Here is a tiny trained network, its code and every weight. The questions are about switching its units off for an input and a target symbol, where a switched-off unit gives its printed mean instead of its output.

import numpy as np


def w(rows, s, z=0):
    codes = np.array(rows[::2]) - 128.0
    scale = np.full(codes.shape[1], s)
    scale[-1] = z or s
    return codes * scale


def norm(h):
    return h / np.sqrt((h * h).mean(-1, keepdims=True) + 1e-5)


def softmax(a):
    e = np.exp(a - a.max(-1, keepdims=True))
    return e / e.sum(-1, keepdims=True)


def log_softmax(a):
    a = a - a.max(-1, keepdims=True)
    return a - np.log(np.exp(a).sum(-1, keepdims=True))


def net(x, mask):
    ids = ['αβγδεζηθπστω'.index(c) for c in x.split()]
    T = len(ids)
    res = E[ids] + P[:T]
    u = 0
    for l in range(3):
        r = norm(res)
        for j in range(2):
            rows = slice(3 * j, 3 * j + 3)
            q, k, v = (r @ M[l][rows].T for M in (Q, K, V))
            z = softmax(np.where(np.tri(T) > 0, q @ k.T / 3**0.5, -1e9)) @ v
            o = O[l][rows]
            res = res + np.where(mask[u + j], z, o[:, -1]) @ o[:, :-1]
        u += 2
    return log_softmax(norm(res)[-1] @ U[:, :-1].T + U[:, -1])


Q, K, V, O = {}, {}, {}, {}
E = w([
[139,124,109,94,152,88,105,160,80,162,150],'α',
[100,136,156,123,127,128,164,157,134,155,171],'β',
[106,137,120,92,65,96,109,126,127,149,153],'γ',
[124,144,104,81,144,68,185,179,133,167,147],'δ',
[140,142,138,44,173,114,142,145,120,96,105],'ε',
[144,118,163,42,104,164,132,146,111,195,104],'ζ',
[164,107,147,114,109,98,79,130,183,169,104],'η',
[182,115,152,125,137,124,169,81,112,130,129],'θ',
[176,78,143,148,172,119,133,123,115,214,151],'π',
[79,121,159,84,142,75,128,122,137,127,180],'σ',
[115,1,182,189,54,109,157,196,66,70,22],'τ',
[156,115,76,87,125,118,128,126,126,160,91],'ω',
],0.028)
P = w([
[201,112,78,205,115,219,77,120,119,23,152],'0',
[128,243,147,44,149,88,178,80,145,214,166],'1',
[133,211,134,43,131,82,194,90,114,215,157],'2',
[151,197,143,42,116,91,189,104,106,210,153],'3',
[127,186,155,34,91,92,185,103,118,202,145],'4',
[145,177,150,36,94,98,184,119,110,196,145],'5',
[161,173,161,23,80,104,178,131,116,194,144],'6',
[151,167,155,16,76,94,182,138,119,190,148],'7',
[162,163,153,19,68,99,178,149,116,174,142],'8',
[146,114,143,1,49,102,188,97,139,181,140],'9',
],0.0094)
Q[0] = w([
[128,134,110,132,125,164,114,134,124,112,148],'L0H1',
[128,7,195,115,84,53,166,198,78,100,93],'L0H1',
[143,150,85,108,140,168,131,106,165,148,150],'L0H1',
[61,60,85,96,35,139,145,206,3,173,143],'L0H2',
[80,75,106,175,97,137,101,154,85,111,125],'L0H2',
[146,165,121,155,212,169,164,98,207,66,88],'L0H2',
],0.0065)
K[0] = w([
[124,116,190,89,122,108,200,95,202,133,85],'L0H1',
[110,115,136,147,124,157,99,156,70,101,52],'L0H1',
[253,126,106,92,106,172,136,204,106,114,149],'L0H1',
[81,141,207,216,128,87,186,140,115,84,38],'L0H2',
[59,91,158,55,119,144,142,104,55,248,71],'L0H2',
[130,167,73,70,137,135,130,139,100,209,117],'L0H2',
],0.0051)
V[0] = w([
[92,110,141,176,176,167,58,83,138,69,125],'L0H1',
[219,213,80,76,137,210,100,106,196,163,254],'L0H1',
[113,74,127,57,169,114,195,129,196,133,170],'L0H1',
[65,85,46,52,61,115,158,38,130,126,127],'L0H2',
[170,137,113,82,174,105,135,76,185,136,146],'L0H2',
[153,121,51,74,131,136,98,176,78,175,141],'L0H2',
],0.0075)
O[0] = w([
[64,76,104,79,106,138,94,154,36,156,113,5],'L0H1',
[35,248,79,137,171,133,145,67,104,159,154,131],'L0H1',
[128,143,118,183,151,78,144,82,76,134,103,186],'L0H1',
[214,168,117,167,160,144,68,193,95,153,146,124],'L0H2',
[115,168,124,173,177,96,88,142,136,189,58,123],'L0H2',
[96,112,168,163,144,135,137,201,115,153,135,158],'L0H2',
],0.011)
Q[1] = w([
[98,163,105,103,201,100,77,136,103,138,180],'L1H1',
[182,134,137,131,118,131,150,143,177,107,120],'L1H1',
[117,196,78,117,183,123,70,121,115,123,168],'L1H1',
[217,176,221,139,81,95,196,56,160,128,104],'L1H2',
[128,2,91,183,67,145,144,208,157,59,51],'L1H2',
[183,74,67,145,117,49,187,219,62,99,147],'L1H2',
],0.0082)
K[1] = w([
[156,111,129,116,177,149,151,103,125,170,145],'L1H1',
[70,119,126,145,123,133,141,195,106,117,155],'L1H1',
[122,156,158,110,138,151,126,131,148,131,154],'L1H1',
[101,91,75,163,148,101,128,188,81,71,117],'L1H2',
[56,220,129,170,208,109,114,116,134,190,104],'L1H2',
[119,183,3,98,140,95,213,168,119,88,201],'L1H2',
],0.013)
V[1] = w([
[132,202,123,1,221,54,156,140,249,98,205],'L1H1',
[71,115,159,15,92,113,19,193,148,143,126],'L1H1',
[70,150,161,105,159,98,120,184,177,115,91],'L1H1',
[126,143,119,55,240,182,84,119,116,174,158],'L1H2',
[221,185,189,228,131,180,183,31,237,111,47],'L1H2',
[113,117,166,117,166,151,139,210,107,74,38],'L1H2',
],0.0061)
O[1] = w([
[30,19,69,66,185,114,127,92,121,192,171,254],'L1H1',
[166,160,149,233,161,136,190,10,202,135,79,27],'L1H1',
[169,95,98,168,149,193,218,31,159,143,150,149],'L1H1',
[191,21,79,47,84,103,147,157,225,138,100,122],'L1H2',
[116,250,3,227,56,123,247,120,62,115,57,219],'L1H2',
[19,134,197,147,217,136,123,121,87,77,113,79],'L1H2',
],0.006,0.0058)
Q[2] = w([
[109,146,142,57,146,97,118,69,107,233,163],'L2H1',
[201,159,167,117,117,115,140,115,170,114,125],'L2H1',
[83,225,155,117,153,93,167,113,138,226,131],'L2H1',
[87,151,136,56,143,89,167,134,146,249,154],'L2H2',
[205,106,150,90,90,79,239,225,205,137,83],'L2H2',
[131,140,151,131,177,104,154,128,61,166,93],'L2H2',
],0.012)
K[2] = w([
[143,3,89,62,80,148,119,102,128,43,196],'L2H1',
[125,140,69,163,162,206,89,134,157,138,165],'L2H1',
[87,53,79,168,84,174,154,151,107,29,83],'L2H1',
[141,50,169,155,81,162,136,147,179,18,130],'L2H2',
[10,74,12,212,126,246,70,175,78,124,91],'L2H2',
[186,121,163,206,168,165,140,114,117,98,100],'L2H2',
],0.011)
V[2] = w([
[179,206,151,129,176,58,101,214,105,93,190],'L2H1',
[128,93,81,138,131,199,133,229,120,202,133],'L2H1',
[100,37,58,140,119,12,83,116,38,170,149],'L2H1',
[117,165,152,155,26,134,113,139,162,126,250],'L2H2',
[105,117,172,32,135,184,240,130,67,125,162],'L2H2',
[168,136,68,10,68,159,56,131,42,109,98],'L2H2',
],0.011)
O[2] = w([
[114,213,214,164,182,156,149,50,93,119,153,210],'L2H1',
[103,65,175,225,128,128,155,161,165,97,126,255],'L2H1',
[157,85,118,143,104,87,133,100,66,25,150,232],'L2H1',
[154,103,128,195,79,110,92,136,71,229,177,163],'L2H2',
[61,159,144,150,100,122,10,123,86,115,78,198],'L2H2',
[123,82,13,123,147,250,65,120,147,108,109,106],'L2H2',
],0.015,0.0043)
U = w([
[216,105,140,81,201,74,90,41,85,86,227,22],'α',
[68,126,170,201,173,207,220,112,224,70,203,66],'β',
[72,141,128,106,21,62,72,91,67,187,159,109],'γ',
[173,126,101,65,124,59,191,176,199,185,171,93],'δ',
[78,154,163,60,238,103,107,163,123,60,71,163],'ε',
[141,179,212,51,124,219,147,113,84,194,108,142],'ζ',
[100,179,154,226,125,106,78,175,229,164,61,143],'η',
[139,218,188,200,148,48,209,102,61,126,82,253],'θ',
[188,65,155,199,192,163,133,117,64,245,215,33],'π',
[50,37,253,74,184,87,85,105,174,148,212,31],'σ',
[116,15,159,205,93,98,180,157,65,72,65,197],'τ',
[145,181,22,198,133,176,160,53,87,105,72,205],'ω',
],0.0057,0.0026)

Each question gives the input, a string of symbols that net reads in full, and the target symbol t.
The units are the heads (3 rows each of Q, K, V and O). Each row of codes is followed by its name. A weight is (code - 128) times the scale printed after its matrix; where a second scale follows, it is the last column's (O and U).
mask holds one flag per head, layer by layer. A switched-off head (its flag False) gives its mean, the last column of its rows in O, instead of its output. The means were averaged over made-up inputs and are rounded, as every weight is.
A unit's drop is (log p(t) with every unit on - log p(t) with that unit switched off) / (log p(t) with every unit on - log p(t) with every unit switched off).
The circuit of an input: a set's keep is (log p(t) with only the set's units on - log p(t) with every unit switched off) / (log p(t) with every unit on - log p(t) with every unit switched off). Starting from all 6 units, units are removed one at a time, each time the one whose removal leaves the highest keep (on an exact tie, the one counted first), for as long as the keep stays at least 0.8.
units of the circuit, in order: the units of the circuit, biggest drop first
unit that matters most: the unit with the biggest drop
heads that matter: for each layer, one digit per head in row order, 1 if its drop is at least 0.15 and else 0, layers parted by /
drop of u: that unit's drop, to one decimal
input γ β δ η γ δ β ω ε, target π: unit that matters most => L2H2
input γ ζ α δ δ δ γ, target π: heads that matter => 01 / 00 / 01
input σ θ θ γ θ θ δ, target α: units of the circuit, in order => [L2H1 L0H1 L1H2]
input η θ γ π σ, target δ: units of the circuit, in order => [L2H1 L2H2 L0H2]
input π β η γ δ θ α, target τ: heads that matter => 11 / 01 / 10
input θ δ δ ω δ η δ θ, target ω: units of the circuit, in order => [L2H2 L0H1]
input β γ ε δ δ β τ τ δ α, target γ: units of the circuit, in order => [L2H2 L0H2]
input η β α β τ τ ε, target δ: units of the circuit, in order => [L0H1 L1H1 L2H1]
input θ τ β τ β σ η, target ω: units of the circuit, in order => [L2H2 L0H1 L1H1]
input β ζ α η δ θ, target γ: units of the circuit, in order => [L0H2 L2H2 L2H1]
input β β θ δ γ δ η, target γ: heads that matter => 01 / 00 / 01
input θ τ α θ η δ ζ γ τ θ, target ω: units of the circuit, in order => [L0H1 L2H2 L1H1]
input β η σ β η β ω δ η θ, target γ: units of the circuit, in order => [L2H2 L0H2 L2H1]
input π σ θ γ, target τ: units of the circuit, in order => [L2H1 L0H1]
input τ δ ζ τ π δ ζ δ η ε, target ζ: unit that matters most => L2H1
input α γ σ η σ δ γ α δ π, target σ: units of the circuit, in order => [L1H2 L0H1]
input α γ π δ, target σ: units of the circuit, in order => [L1H2 L0H1]
input σ δ τ τ σ π θ δ η, target α: heads that matter => 11 / 00 / 10
input η π δ δ π γ, target δ: heads that matter => 10 / 10 / 11
input δ ε δ ε α τ τ δ ε π, target θ: unit that matters most => L1H1
input ε δ η π η θ ε α, target ε: heads that matter => 00 / 00 / 01
input τ δ δ, target δ: units of the circuit, in order => [L0H1 L2H1 L1H1 L0H2]
input η β η ε η δ ζ π θ, target δ: heads that matter => 10 / 10 / 10
input ω ζ δ, target β: heads that matter => 11 / 00 / 11
input θ π ζ δ ω, target ω: heads that matter => 00 / 10 / 01
input σ δ δ γ, target α: drop of L1H1 => 0.0
input η η π, target δ: drop of L0H1 => 0.3
input ε σ ε β η π ζ, target ε: units of the circuit, in order => [L2H2]
